Below is a small trained network, with its code and all its weights. Each question gives an input and a target symbol and asks what happens when units are switched off, that is, made to give their printed mean instead of their output.

import numpy as np


def w(rows, s, z=0):
    codes = np.array(rows[::2]) - 128.0
    scale = np.full(codes.shape[1], s)
    scale[-1] = z or s
    return codes * scale


def softmax(a):
    e = np.exp(a - a.max(-1, keepdims=True))
    return e / e.sum(-1, keepdims=True)


def log_softmax(a):
    a = a - a.max(-1, keepdims=True)
    return a - np.log(np.exp(a).sum(-1, keepdims=True))


def net(x, mask):
    ids = ['ΓΛαβδεζημξπστφψω'.index(c) for c in x.split()]
    T = len(ids)
    res = E[ids] + P[:T]
    u = 0
    for l in range(2):
        r = res
        for j in range(3):
            rows = slice(3 * j, 3 * j + 3)
            q, k, v = (r @ M[l][rows].T for M in (Q, K, V))
            z = softmax(np.where(np.tri(T) > 0, q @ k.T / 3**0.5, -1e9)) @ v
            o = O[l][rows]
            res = res + np.where(mask[u + j], z, o[:, -1]) @ o[:, :-1]
        u += 3
    return log_softmax(res[-1] @ U[:, :-1].T + U[:, -1])


Q, K, V, O = {}, {}, {}, {}
E = w([
[129,66,69],'Γ',
[91,175,139],'Λ',
[168,91,140],'α',
[136,208,233],'β',
[114,60,151],'δ',
[170,82,130],'ε',
[102,106,216],'ζ',
[157,98,162],'η',
[113,90,162],'μ',
[115,172,107],'ξ',
[161,109,139],'π',
[171,121,111],'σ',
[206,175,37],'τ',
[247,126,98],'φ',
[175,87,116],'ψ',
[187,121,188],'ω',
],0.014)
P = w([
[101,3,145],'0',
[189,144,166],'1',
[163,152,127],'2',
[168,146,119],'3',
[166,140,120],'4',
[176,137,116],'5',
[174,134,126],'6',
[169,131,132],'7',
[178,124,117],'8',
[175,118,133],'9',
],0.013)
Q[0] = w([
[193,84,108],'0.h0',
[188,44,132],'0.h0',
[185,145,196],'0.h0',
[97,128,177],'0.h1',
[102,110,78],'0.h1',
[254,121,200],'0.h1',
[173,115,161],'0.h2',
[69,130,194],'0.h2',
[160,221,85],'0.h2',
],0.014)
K[0] = w([
[69,103,72],'0.h0',
[98,48,85],'0.h0',
[28,102,208],'0.h0',
[77,140,74],'0.h1',
[145,173,143],'0.h1',
[105,7,160],'0.h1',
[154,61,120],'0.h2',
[86,111,118],'0.h2',
[194,205,52],'0.h2',
],0.012)
V[0] = w([
[168,124,85],'0.h0',
[231,159,146],'0.h0',
[148,185,94],'0.h0',
[131,190,255],'0.h1',
[209,150,123],'0.h1',
[168,120,11],'0.h1',
[84,178,214],'0.h2',
[196,143,71],'0.h2',
[150,146,63],'0.h2',
],0.0098)
O[0] = w([
[104,83,174,149],'0.h0',
[173,2,189,138],'0.h0',
[111,124,167,43],'0.h0',
[214,77,130,48],'0.h1',
[89,48,176,137],'0.h1',
[23,126,127,139],'0.h1',
[210,97,144,6],'0.h2',
[88,74,209,255],'0.h2',
[55,106,171,177],'0.h2',
],0.0068,0.007)
Q[1] = w([
[125,109,108],'1.h0',
[107,113,162],'1.h0',
[157,188,157],'1.h0',
[146,57,74],'1.h1',
[151,207,122],'1.h1',
[155,139,71],'1.h1',
[162,89,77],'1.h2',
[102,106,252],'1.h2',
[131,125,74],'1.h2',
],0.016)
K[1] = w([
[150,86,150],'1.h0',
[127,120,196],'1.h0',
[147,177,166],'1.h0',
[167,32,48],'1.h1',
[178,252,127],'1.h1',
[222,143,77],'1.h1',
[158,142,124],'1.h2',
[61,139,50],'1.h2',
[177,173,193],'1.h2',
],0.012)
V[1] = w([
[132,177,50],'1.h0',
[166,113,150],'1.h0',
[75,84,147],'1.h0',
[177,163,136],'1.h1',
[81,130,150],'1.h1',
[90,246,100],'1.h1',
[86,121,67],'1.h2',
[96,194,111],'1.h2',
[156,133,197],'1.h2',
],0.012)
O[1] = w([
[141,107,118,34],'1.h0',
[124,77,171,140],'1.h0',
[212,195,147,199],'1.h0',
[51,21,51,46],'1.h1',
[246,253,114,180],'1.h1',
[187,104,35,1],'1.h1',
[157,99,121,198],'1.h2',
[207,175,133,85],'1.h2',
[112,165,143,76],'1.h2',
],0.0073,0.0038)
U = w([
[179,198,13,80],'Γ',
[127,102,75,147],'Λ',
[124,113,104,93],'α',
[86,30,170,3],'β',
[86,140,21,170],'δ',
[123,126,94,156],'ε',
[138,15,78,107],'ζ',
[126,84,107,151],'η',
[90,127,59,109],'μ',
[157,101,97,138],'ξ',
[142,97,113,138],'π',
[170,89,124,105],'σ',
[254,152,150,99],'τ',
[46,191,197,166],'φ',
[141,117,109,205],'ψ',
[116,55,167,111],'ω',
],0.0054,0.0046)

Each question gives the input, a string of symbols that net reads in full, and the target symbol t.
The units are the heads (3 rows each of Q, K, V and O). Each row of codes is followed by its name. A weight is (code - 128) times the scale printed after its matrix; where a second scale follows, it is the last column's (O and U).
mask holds one flag per head, layer by layer. A switched-off head (its flag False) gives its mean, the last column of its rows in O, instead of its output. The means were averaged over made-up inputs and are rounded, as every weight is.
A unit's drop is (log p(t) with every unit on - log p(t) with that unit switched off) / (log p(t) with every unit on - log p(t) with every unit switched off).
The circuit of an input: a set's keep is (log p(t) with only the set's units on - log p(t) with every unit switched off) / (log p(t) with every unit on - log p(t) with every unit switched off). Starting from all 6 units, units are removed one at a time, each time the one whose removal leaves the highest keep (on an exact tie, the one counted first), for as long as the keep stays at least 0.8.
circuit, biggest first: the units of the circuit, biggest drop first
most important unit: the unit with the biggest drop
heads that matter: for each layer, one digit per head in row order, 1 if its drop is at least 0.15 and else 0, layers parted by /
input τ ζ ω φ σ, target τ: most important unit	0.h1
input τ β Γ φ φ τ φ π, target τ: heads that matter	011 / 111
input β ω δ ω φ φ ξ μ, target β: heads that matter	011 / 110
input ζ φ φ φ Γ β π Λ ψ π, target ζ: circuit, biggest first	[1.h1 0.h1 0.h0]
input φ δ ξ α φ τ τ ζ π δ, target φ: circuit, biggest first	[1.h1 0.h0]
input β φ τ φ τ φ, target β: circuit, biggest first	[0.h1 1.h1 1.h0]
input φ Γ φ φ φ φ φ φ α ω, target φ: circuit, biggest first	[1.h1 0.h0 0.h1]
input φ φ Γ ψ ε, target φ: heads that matter	110 / 010
input φ π τ, target φ: heads that matter	100 / 010
input ζ δ μ Γ φ ω ε φ Λ ω, target ζ: heads that matter	110 / 110
input τ ζ τ τ φ τ τ Λ ω η, target τ: heads that matter	011 / 010
input τ φ β ζ δ δ, target τ: circuit, biggest first	[0.h1 1.h1 0.h0 1.h0]
input φ Γ φ Γ, target φ: circuit, biggest first	[1.h1 0.h0]
input Γ Λ Γ α α σ, target Γ: circuit, biggest first	[0.h1 1.h1 0.h0]
input φ Γ φ δ φ φ ψ η ζ π, target φ: circuit, biggest first	[1.h1 0.h0 0.h1]
input ζ φ Λ Γ φ φ φ μ, target ζ: circuit, biggest first	[1.h1 0.h1 0.h0 1.h0]
input φ δ φ, target φ: heads that matter	100 / 010
input φ τ σ δ ζ ω δ ω μ, target φ: heads that matter	100 / 011
input Γ Γ η φ φ Γ β ζ φ τ, target Γ: circuit, biggest first	[0.h1 1.h1 0.h0 1.h2]
input Γ Γ ω π Λ ω Γ δ δ, target Γ: heads that matter	110 / 010
input ζ Γ τ φ, target ζ: circuit, biggest first	[1.h1 0.h1]
